Each walk starts at a row, and each symbol moves it to the next state.
Each answer is a row, close to the row of the state it stands for.
start -55 1 -20 89 9 -95 6 32 118 40 34 38 -8 @&
&
-95 26 55 80 -51 -62 4 34 50 -45 38 70 53
^
-35 -22 -27 99 21 -91 1 38 96 23 25 40 -20
%
24 19 -51 -29 56 -54 -51 15 20 89 10 126 -1
^
-83 -4 -7 95 -6 -93 15 15 116 39 27 38 -6
&
-82 40 60 71 -39 -57 13 13 62 -40 38 59 71
^
-52 -25 -21 79 -14 -78 -4 24 116 20 48 50 9
^
-55 -6 -10 -72 17 -68 11 36 71 101 -127 31 43
~
-72 81 41 -67 29 71 52 71 33 -10 51 34 49
%
18 85 38 -105 5 36 -4 57 1 13 24 86 18
^
-91 71 28 -84 10 48 22 72 19 -12 70 68 19
%
-22 87 32 -141 12 41 -19 39 -14 23 40 64 65
^
-80 63 43 -79 25 34 67 70 28 -10 65 56 53
%
-14 87 26 -122 19 40 -29 54 -3 18 36 74 40
^
-86 76 23 -49 18 38 47 61 24 -20 49 66 31
%
3 81 7 -126 34 79 -19 54 -31 25 30 57 33
start -40 -44 -4 6 46 -67 -25 32 97 -45 118 20 -11 @&>$
^
-54 -10 -43 93 -1 -87 17 4 124 26 33 36 -2
%
60 4 -38 0 11 -46 -56 39 48 97 -8 117 -14
^
-41 -28 16 94 37 -72 7 26 106 26 32 27 -5
^
-50 -12 -15 -66 -5 -33 22 47 42 74 -120 28 61
%
17 -38 123 31 60 11 -2 60 -55 -2 -43 -74 -26
§
-1 -22 104 73 -65 13 23 44 -78 15 -50 -57 -39
^
29 -75 104 39 61 8 -23 60 -51 5 -39 -106 -42
^
-40 2 -34 -65 8 -21 -7 47 74 63 -133 11 51
~
-80 82 40 -80 22 45 54 54 30 -17 51 45 25
%
14 87 -2 -140 27 71 -2 43 -1 13 31 67 36
^
-76 58 61 -67 9 42 31 72 41 -14 23 44 46
^
-56 22 -27 -58 -9 -26 21 51 48 71 -116 24 47
%
20 -51 108 22 64 -20 -17 56 -30 -1 -50 -65 -25
~
14 -47 16 35 77 -2 -21 -23 -28 73 -81 -118 -41
^
31 -65 104 18 51 -3 -12 64 -75 -3 -49 -83 -15
start 89 39 -86 -85 19 66 -26 -46 -50 20 -58 56 13 @§>%
^
82 22 -104 -69 -53 20 -27 -75 -4 -36 -23 29 -20
%
103 37 -61 -117 -26 60 -29 -29 -40 16 -46 -2 5
^
90 29 -95 -73 -37 44 -17 -100 11 -19 -37 12 10
&
32 58 8 -26 -96 18 -20 -31 -55 -120 -1 49 58
^
74 15 -110 -51 -21 4 -14 -73 -8 -21 -14 36 -10
~
49 0 -101 -38 4 13 -54 -107 22 36 -72 -51 -17
^
103 10 -121 -89 -40 46 -25 -88 -16 -43 -21 26 38
§
-19 44 -81 5 -146 29 45 -74 11 -26 5 28 -10
^
87 34 -91 -58 -32 41 -4 -82 -16 -33 -38 31 20
@
101 36 -81 -6 -58 85 17 -68 -65 -30 2 -65 51
^
67 29 -109 -75 -29 47 -3 -99 -2 -28 -9 11 26
%
77 56 -73 -83 16 49 -35 -25 -53 -3 -36 40 -13
^
85 -3 -110 -49 -45 11 -12 -59 8 -39 -41 4 23
@
112 25 -95 6 -26 68 24 -51 -33 -33 9 -31 52
^
70 26 -96 -63 -61 40 -54 -90 -28 -28 -17 34 45
start -116 0 -3 124 -68 -2 64 -2 61 22 -12 61 -36 @&>§
^
-62 -28 -11 103 -2 -85 14 19 126 31 43 75 2
&
-60 10 68 97 -26 -58 -3 13 31 -34 30 76 36
^
-64 -10 -23 63 -2 -69 13 27 100 15 7 30 -12
$
-65 -49 -28 30 47 -42 -33 36 100 -33 105 33 -27
^
-63 -21 -23 71 12 -68 31 18 113 50 38 57 5
§
-111 32 -33 77 -61 -37 115 -6 27 20 -10 37 -35
^
-39 -8 16 106 -5 -93 -7 8 98 51 35 33 -7
§
-72 7 -4 89 -56 -29 63 8 42 12 0 57 -25
^
-57 -30 8 84 15 -61 0 16 109 35 23 44 -4
$
-41 -39 -11 30 53 -82 -12 46 105 -33 98 26 -39
^
-44 -17 -12 82 1 -88 10 44 93 31 43 57 21
§
-110 29 -11 113 -90 -40 44 -2 51 11 13 41 -33
^
-52 -22 -31 68 3 -96 32 31 108 37 37 46 5
$
-54 -49 -18 -4 50 -50 15 32 118 -32 119 49 -13
^
-71 -11 -13 95 8 -81 42 22 113 18 60 62 12
start -70 -7 -1 85 -83 -35 46 -8 48 45 -8 41 -26 @&>§
^
-53 -16 -31 98 -17 -64 13 42 108 48 47 56 -2
^
-30 -25 -8 -64 4 -47 6 49 93 68 -120 31 54
~
-75 87 19 -76 52 46 27 78 8 -8 33 71 23
%
23 69 24 -113 25 54 -6 41 -34 31 22 41 26
^
-89 64 32 -86 8 21 43 79 41 5 38 52 40
%
0 100 25 -106 34 47 -30 55 -12 14 43 85 46
^
-80 74 49 -87 11 29 23 57 23 -18 62 40 58
^
-59 4 -27 -58 -4 -7 -17 40 69 62 -125 41 60
%
47 -69 112 36 58 -20 -9 39 -68 -7 -49 -97 -18
@
36 -38 52 45 45 53 25 50 -99 11 -48 -94 1
^
8 -57 121 52 81 11 6 77 -39 -5 -36 -68 -34
@
44 -23 46 39 53 52 30 58 -102 7 -41 -146 -6
^
20 -65 111 19 61 -2 -29 45 -80 0 -50 -78 -33
@
48 -15 58 53 38 51 34 36 -85 -1 -48 -110 14
^
29 -64 95 32 44 -7 -13 35 -73 6 -60 -94 -10
start 29 -44 72 57 64 31 9 37 -104 -21 -38 -99 23 @%>@
^
27 -64 118 17 63 8 -48 50 -53 -6 -72 -81 -25
&
-4 -22 171 55 -6 21 -11 77 -80 -58 -17 -14 32
^
30 -52 118 38 53 -12 -36 57 -47 2 -36 -61 -47
@
68 -26 55 50 47 46 11 53 -93 -23 -26 -133 -4
^
52 -57 117 32 70 -6 15 48 -71 5 -29 -78 -42
~
28 -61 35 25 80 3 6 -27 -19 79 -81 -117 -47
^
51 -72 121 21 55 -14 -32 42 -62 -13 -54 -66 -41
@
38 -37 37 39 36 62 1 49 -103 -6 -48 -89 -9
^
51 -52 127 28 58 -2 -31 69 -47 -6 -51 -78 -13
§
-20 -33 106 60 -63 13 48 32 -91 -7 -45 -55 -52
^
5 -38 114 24 63 2 -27 28 -56 -6 -78 -67 -12
~
9 -64 45 23 87 -12 -2 -1 -45 63 -63 -119 -54
^
24 -60 95 17 45 -2 -11 45 -69 16 -32 -77 -51
&
-6 -23 144 59 26 5 6 62 -102 -53 -39 -22 17
^
39 -78 132 30 70 -1 -12 67 -68 1 -33 -68 -46
start 4 21 -48 8 35 -43 -39 14 17 100 7 108 -2 @&>%
^
-36 -9 -7 62 -18 -75 12 37 115 39 30 21 -1
$
-62 -48 -16 9 35 -55 -18 38 81 -41 92 36 -9
^
-52 -6 -10 83 11 -54 9 28 122 35 42 37 12
~
-56 -16 -32 77 42 -48 9 -79 81 70 -30 -25 -17
^
-56 -11 -1 80 18 -74 8 6 97 27 42 38 9
$
-53 -40 -3 20 51 -62 -7 33 105 -19 115 38 -26
^
-57 0 -43 70 15 -85 18 31 127 11 37 28 9
&
-87 40 56 83 -31 -46 5 6 63 -65 32 72 54
^
-71 -11 -16 76 20 -67 8 14 99 48 23 41 -12
§
-91 11 -21 111 -66 -45 68 6 49 30 28 40 -49
^
-45 -2 -20 97 -1 -71 8 11 96 23 45 55 12
$
-65 -44 6 28 58 -57 -39 57 127 -30 110 30 -12
^
-44 -36 7 103 13 -83 3 31 121 34 34 60 2
^
-36 -1 -48 -80 10 -8 0 73 66 78 -118 19 42
~
-56 79 33 -87 21 41 53 90 25 -13 52 67 38
start 26 -20 91 30 42 31 14 51 -83 5 -25 -113 -2 @%>@
^
43 -77 115 42 41 -5 -14 38 -51 -5 -41 -64 -15
^
-55 -6 -35 -28 14 -4 -3 48 58 68 -98 6 42
%
35 -72 84 60 59 -16 -1 61 -56 16 -47 -89 -33
§
0 -68 98 76 -9 -13 54 37 -61 -22 -57 -72 -62
^
31 -57 99 18 51 0 5 48 -38 4 -35 -97 -26
^
-68 -29 -10 -48 -12 -29 3 80 61 76 -125 28 65
%
9 -60 96 57 62 -31 -2 46 -58 -11 -51 -77 -40
@
31 -28 76 56 49 63 -20 32 -74 3 -39 -91 12
^
14 -61 120 18 51 -21 -11 57 -75 -4 -21 -88 -33
§
-22 -49 97 64 -61 4 46 43 -55 20 -40 -47 -80
^
32 -48 74 19 75 9 0 64 -50 -7 -51 -64 -24
§
-38 -43 107 63 -60 7 50 49 -85 9 -20 -36 -43
^
34 -25 111 9 52 -4 -1 51 -74 19 -42 -76 -28
&
-16 -5 152 48 3 10 28 75 -71 -53 -48 15 0
^
31 -59 114 16 59 -3 -16 42 -72 -8 -51 -82 -32
start 74 -41 68 40 31 51 20 38 -91 4 -17 -123 -12 @%>@
^
36 -44 108 9 51 -7 1 50 -56 -23 -80 -78 -41
§
-19 -32 78 78 -62 -2 56 27 -56 10 -46 -70 -60
^
25 -61 91 48 58 4 -13 74 -61 -9 -46 -61 -57
~
-14 -53 29 19 58 -2 -11 5 -26 67 -66 -93 -50
^
14 -78 104 4 82 10 -1 68 -58 1 -48 -77 -5
@
43 -38 70 42 46 48 25 50 -110 -29 -37 -127 16
^
37 -64 111 31 43 -14 -23 43 -35 24 -56 -93 -40
@
36 -32 58 40 59 40 27 31 -68 -6 -58 -97 -3
^
27 -49 104 25 34 -11 -33 47 -63 -24 -63 -93 -44
^
-57 -25 -40 -40 13 -21 -10 49 61 77 -94 30 62
&
-65 0 -41 89 6 -77 8 2 118 24 14 29 20
$
-17 -30 -17 19 43 -61 -14 47 112 -31 101 26 -19
^
-45 -33 -9 105 -5 -85 11 11 118 26 31 49 -2
^
-56 8 -28 -54 9 -12 25 52 73 71 -120 16 60
%
8 -57 110 28 51 -19 1 52 -53 -2 -39 -115 -40
start -82 -6 -20 93 -67 -45 65 2 19 32 -3 64 -43 @&>§
^
-57 -17 -24 102 8 -88 1 36 127 39 24 70 -1
^
-33 0 -22 -32 -6 -12 26 65 51 72 -124 4 53
§
79 13 -101 -71 -55 21 -27 -112 -3 -23 -23 26 9
&
-15 67 -10 -8 -106 -6 8 -43 -52 -115 9 59 62
^
81 -2 -84 -67 -61 36 -7 -92 13 -44 -22 12 25
$
45 -46 -66 -54 2 -13 -36 20 70 -83 95 5 -3
^
105 32 -118 -79 -51 19 -9 -95 9 -23 -6 26 29
&
26 60 2 -33 -116 10 -8 -56 -24 -106 -9 36 71
^
91 14 -98 -64 -56 33 -24 -69 19 4 -26 24 44
^
-64 7 -27 -69 -8 -15 27 60 85 75 -108 28 57
%
30 -51 115 44 53 3 -30 67 -45 -15 -42 -81 -35
~
31 -62 43 46 61 -9 -4 -13 -12 78 -77 -89 -24
^
31 -71 108 8 72 4 -19 71 -41 18 -42 -74 -22
^
-40 21 -30 -41 15 -18 -2 28 95 67 -100 34 29
§
73 29 -97 -51 -51 20 -32 -69 -8 -8 -20 -3 20
start -44 1 -18 77 59 -78 -1 -61 127 81 -34 -57 -26 @&>~
^
-69 -1 -22 122 11 -74 3 28 104 13 24 30 12
~
-42 -17 -17 43 43 -65 -9 -29 94 63 -13 -40 -38
^
-59 -11 -40 92 9 -89 15 26 102 44 46 43 5
^
-42 -4 -46 -45 12 -25 21 58 69 67 -102 41 38
~
-83 71 1 -79 51 35 11 92 21 -2 46 52 22
^
-81 6 -17 -57 0 -11 -31 60 64 83 -121 51 54
%
20 -49 98 37 56 -20 -10 88 -40 10 -56 -85 -25
@
49 -28 70 55 41 45 10 34 -93 -26 -53 -92 12
^
21 -73 94 42 71 8 -14 45 -68 4 -49 -97 -22
~
13 -43 25 11 64 -19 -22 -28 -25 61 -81 -115 -45
^
30 -78 96 13 62 5 -10 42 -51 5 -59 -51 -24
@
37 -26 53 59 34 38 25 37 -87 -2 -21 -150 -6
^
36 -56 105 9 57 2 -17 53 -49 -6 -41 -71 -45
§
-7 -48 111 61 -59 10 30 36 -88 9 -55 -56 -58
^
34 -63 97 21 67 -16 -3 58 -60 0 -50 -103 -35
start -23 65 22 -143 14 46 -33 82 -18 47 42 85 39 @~>%
^
-80 63 34 -91 33 63 44 65 20 -19 37 50 58
%
-8 68 26 -133 15 67 3 46 -29 5 13 91 56
^
-85 95 32 -88 28 43 36 47 17 -6 44 26 34
%
-16 76 31 -128 24 33 4 62 -28 2 34 65 50
^
-73 66 21 -95 0 54 29 96 22 12 74 57 22
%
-1 87 11 -130 45 46 -11 58 -9 24 12 60 62
^
-76 71 48 -96 -2 57 29 55 27 -13 48 42 46
%
-15 81 23 -148 49 45 4 66 -17 32 23 52 45
^
-64 84 37 -87 40 49 65 55 47 -30 43 31 30
^
-74 -6 -12 -45 20 -7 15 41 55 87 -115 41 42
&
-63 -6 -17 90 28 -78 9 1 105 30 33 24 -17
$
-51 -61 6 30 34 -75 -36 31 85 -13 111 37 -36
^
-52 -24 -13 85 10 -101 17 34 123 22 48 50 7
~
-55 -5 -60 59 46 -61 -10 -42 76 87 -26 -47 -27
^
-54 -17 -36 92 -18 -96 12 22 120 21 22 46 3
start 42 -40 62 55 34 40 21 44 -73 -21 -33 -99 7 @%>@
^
48 -36 115 29 62 -3 -24 58 -70 3 -49 -53 -13
&
1 -11 160 44 14 -7 8 73 -66 -53 -21 -2 18
^
27 -64 88 34 53 1 -8 48 -54 -2 -36 -100 -25
&
-1 -1 127 53 10 -4 -4 71 -61 -63 -37 -15 32
^
34 -49 113 25 63 9 -12 72 -61 2 -42 -81 -26
~
14 -73 58 13 77 2 -14 -17 -22 75 -54 -124 -48
^
39 -46 100 15 65 -8 -36 68 -70 7 -46 -76 -33
~
12 -58 51 26 71 -1 11 -3 -17 73 -70 -98 -47
^
52 -56 117 32 62 1 -3 44 -40 -9 -60 -61 -41
^
-45 -31 -24 -39 15 -30 -2 49 59 60 -106 35 51
§
70 5 -111 -87 -40 24 -22 -66 -3 -26 -14 9 19
§
15 23 -80 -30 -127 54 43 -64 -38 -22 -14 33 -22
^
89 26 -107 -72 -29 32 -22 -82 -34 -45 -25 23 3
&
13 51 -23 -28 -94 30 -43 -37 -36 -116 21 62 64
^
80 21 -102 -72 -46 15 -24 -91 -10 -28 -18 13 23
start 21 53 2 -18 -93 47 -3 -43 -52 -107 -5 31 42 @§>&
^
84 -3 -95 -64 -40 31 -15 -76 -1 -49 0 16 10
~
34 40 -83 -48 -11 3 -37 -133 14 24 -31 -62 -28
^
97 16 -97 -79 -38 32 4 -86 -1 -64 -28 19 5
@
71 13 -84 -7 -37 73 21 -49 -58 -16 -2 -33 46
^
70 6 -80 -51 -51 19 -42 -95 -3 -44 -23 13 23
~
40 5 -74 -41 -6 11 -40 -105 17 40 -57 -69 -6
^
87 23 -105 -56 -55 43 -6 -71 -10 -16 -18 19 15
@
95 28 -121 -12 -55 62 56 -29 -40 -42 13 -46 55
^
65 13 -86 -69 -28 30 -28 -77 -9 -32 -18 8 -7
%
100 46 -79 -93 26 53 -25 -40 -40 36 -37 43 -7
^
70 17 -112 -67 -61 22 -20 -78 0 -43 0 43 9
@
90 35 -84 -14 -59 55 56 -41 -75 -11 0 -47 46
^
96 9 -107 -73 -53 31 -36 -91 0 -49 -15 20 14
§
4 33 -69 -3 -120 30 55 -84 -17 6 -55 21 -46
^
101 18 -112 -86 -59 20 -31 -84 12 -28 -20 13 25
start 12 30 -39 -29 41 -27 -36 3 41 108 6 99 -5 @&>%
^
-68 -12 -8 98 12 -93 12 17 113 20 29 29 16
§
-67 35 -18 100 -79 -30 61 -2 72 15 -8 62 -22
^
-71 -9 -20 108 17 -83 6 29 116 25 33 22 -10
%
27 41 -38 0 64 -31 -37 9 56 110 -6 112 -3
^
-52 6 4 96 -1 -87 0 15 93 28 21 30 1
§
-59 4 -9 91 -69 -26 60 13 13 7 -9 67 -51
^
-57 -14 -42 91 0 -106 14 -9 89 35 20 52 -19
$
-61 -59 -13 35 46 -53 -12 40 83 -49 112 37 9
^
-67 -32 -6 92 -11 -100 15 28 122 35 26 28 1
%
33 -12 -48 -12 51 -64 -61 10 52 134 -6 96 -21
^
-63 -30 -63 62 -16 -79 8 19 111 30 40 64 -18
&
-82 3 83 104 -33 -76 10 18 39 -49 26 60 40
^
-38 -10 -25 89 34 -80 22 18 107 27 33 41 -4
%
26 3 -37 11 53 -55 -54 51 34 103 2 118 -10
^
-56 0 -11 86 -10 -103 18 24 94 21 27 45 -3
start 15 28 -77 0 -123 64 61 -65 -20 -13 -27 15 -23 @§>§
^
81 20 -121 -73 -24 33 1 -72 -7 -47 -16 21 4
^
-40 18 -25 -58 -1 -11 11 35 63 88 -95 41 59
~
-74 74 26 -86 22 49 41 57 32 0 48 46 73
^
-54 5 -27 -44 -19 -3 -1 62 41 87 -98 10 64
~
-47 66 43 -122 36 37 26 46 30 -13 33 67 32
^
-53 -9 -17 -49 5 -31 -13 57 44 62 -123 19 58
&
-78 -9 -16 108 -8 -74 -6 12 110 27 23 33 28
^
-42 -9 -19 -62 -5 -1 -2 35 67 82 -93 32 53
~
-57 73 54 -86 30 27 27 85 38 -12 63 45 67
^
-67 28 -31 -38 -7 -38 -9 49 90 94 -101 32 68
%
7 -67 90 24 77 10 -25 47 -53 1 -57 -88 -38
^
-41 -15 -19 -40 -16 -1 4 63 63 72 -114 28 64
~
-68 78 18 -94 19 56 29 77 0 -28 77 24 32
^
-45 9 -36 -59 16 -31 -3 40 51 70 -93 20 52
~
-67 77 37 -61 31 32 23 67 23 -16 40 66 32
start -76 5 -1 88 -72 -19 71 -3 71 34 -12 27 -39 @&>§
^
-49 -1 -23 96 -8 -71 9 22 98 36 35 46 -17
$
-42 -47 4 30 66 -82 -15 27 101 -24 109 27 -31
^
-57 -15 7 72 6 -86 22 20 111 5 44 29 -22
^
-43 -4 -26 -42 -1 -16 -12 37 68 85 -109 27 70
§
90 1 -109 -73 -27 28 18 -87 2 -16 8 17 38
$
27 -47 -94 -75 12 -2 -33 -24 26 -80 106 23 -7
^
68 17 -125 -85 -38 2 -7 -73 4 -33 11 30 21
~
79 1 -62 -37 -19 -3 -37 -118 21 41 -44 -58 1
^
92 24 -121 -67 -40 23 -20 -98 -9 -28 -8 11 12
%
77 32 -73 -85 11 65 -30 -39 -67 29 -43 37 20
^
96 48 -97 -79 -55 46 -32 -124 -18 -41 10 1 33
$
18 -36 -70 -56 3 -10 -22 -30 78 -61 127 27 -11
^
87 36 -111 -65 -47 26 -36 -105 12 -39 -12 26 24
@
93 25 -100 6 -61 67 49 -46 -43 -25 10 -49 52
^
88 23 -112 -77 -57 4 -58 -79 14 -52 -23 11 13
start 112 21 -110 9 -78 82 37 -49 -61 -13 14 -39 35 @§>@
^
85 35 -111 -69 -45 15 -26 -66 -1 -35 -21 34 18
^
-39 -10 -14 -51 20 -18 -13 44 57 100 -112 33 39
~
-93 41 14 -79 19 51 27 89 40 -18 46 61 27
^
-67 -27 -11 -51 -15 -22 6 54 72 73 -119 30 46
~
-75 76 1 -89 39 32 52 81 33 -8 64 57 52
%
4 59 43 -111 17 68 -31 57 -18 17 20 70 14
^
-81 77 37 -104 15 57 29 51 53 1 47 57 52
%
-1 87 47 -114 30 53 -27 55 -22 36 21 88 41
^
-68 85 45 -91 23 38 40 70 11 -6 40 32 43
%
8 56 20 -110 38 30 -8 43 -37 31 31 83 46
^
-83 57 59 -77 41 37 30 89 42 -9 70 34 42
^
-54 2 -7 -65 -18 -31 21 51 43 97 -98 5 67
§
79 12 -134 -98 -49 4 -22 -71 -14 -42 -14 32 7
~
44 4 -74 -42 -12 16 -14 -120 1 39 -59 -70 -26
^
48 28 -113 -75 -66 17 -14 -92 -9 -39 -27 19 23
start -77 3 -15 104 -71 -49 35 -7 21 45 -18 58 -27 @&>§
^
-60 -3 -40 82 11 -87 7 25 110 25 22 40 -15
&
-69 39 45 77 -32 -56 23 12 34 -57 22 76 42
^
-58 -12 -17 106 -12 -109 5 26 96 10 47 67 -8
§
-79 6 -25 110 -67 -24 61 -3 30 11 -30 40 -37
^
-48 -4 -1 78 4 -81 21 28 133 8 41 58 -13
&
-92 38 60 89 -29 -39 6 39 28 -33 15 74 23
^
-69 -4 -27 76 15 -93 3 32 114 16 31 24 7
&
-83 23 71 95 -33 -39 2 39 34 -52 33 68 27
^
-59 -15 -35 66 4 -103 7 36 115 38 34 54 3
%
28 6 -52 -29 24 -25 -36 16 16 116 -1 125 -10
^
-73 -12 -27 71 4 -91 6 3 111 33 26 52 12
&
-80 34 69 83 -29 -78 13 35 26 -42 28 73 48
^
-69 -24 -41 71 9 -91 26 26 130 26 42 53 10
~
-55 12 -17 65 47 -51 1 -41 88 82 -26 -41 -12
^
-65 -37 -7 99 -2 -84 5 20 103 18 28 52 -7
start -59 -50 -10 20 19 -42 -11 14 100 -37 87 37 -7 @&>$
^
-58 -32 -27 102 11 -88 8 14 134 31 28 44 -18
&
-92 24 66 85 -35 -53 23 24 49 -31 36 51 39
^
-76 -1 -2 62 20 -86 0 23 100 37 31 15 -10
^
-64 6 -25 -46 2 -15 8 70 63 78 -133 24 63
~
-74 91 38 -108 37 9 13 89 3 -15 53 22 37
^
-33 -10 -30 -30 -1 -19 -20 50 70 79 -119 44 39
~
-70 78 27 -80 21 36 30 65 38 -30 59 44 32
%
-2 78 45 -114 41 59 -19 84 -28 19 29 83 32
^
-78 62 59 -85 37 33 46 73 21 13 40 47 59
^
-37 20 -20 -52 8 -29 23 58 58 103 -103 41 63
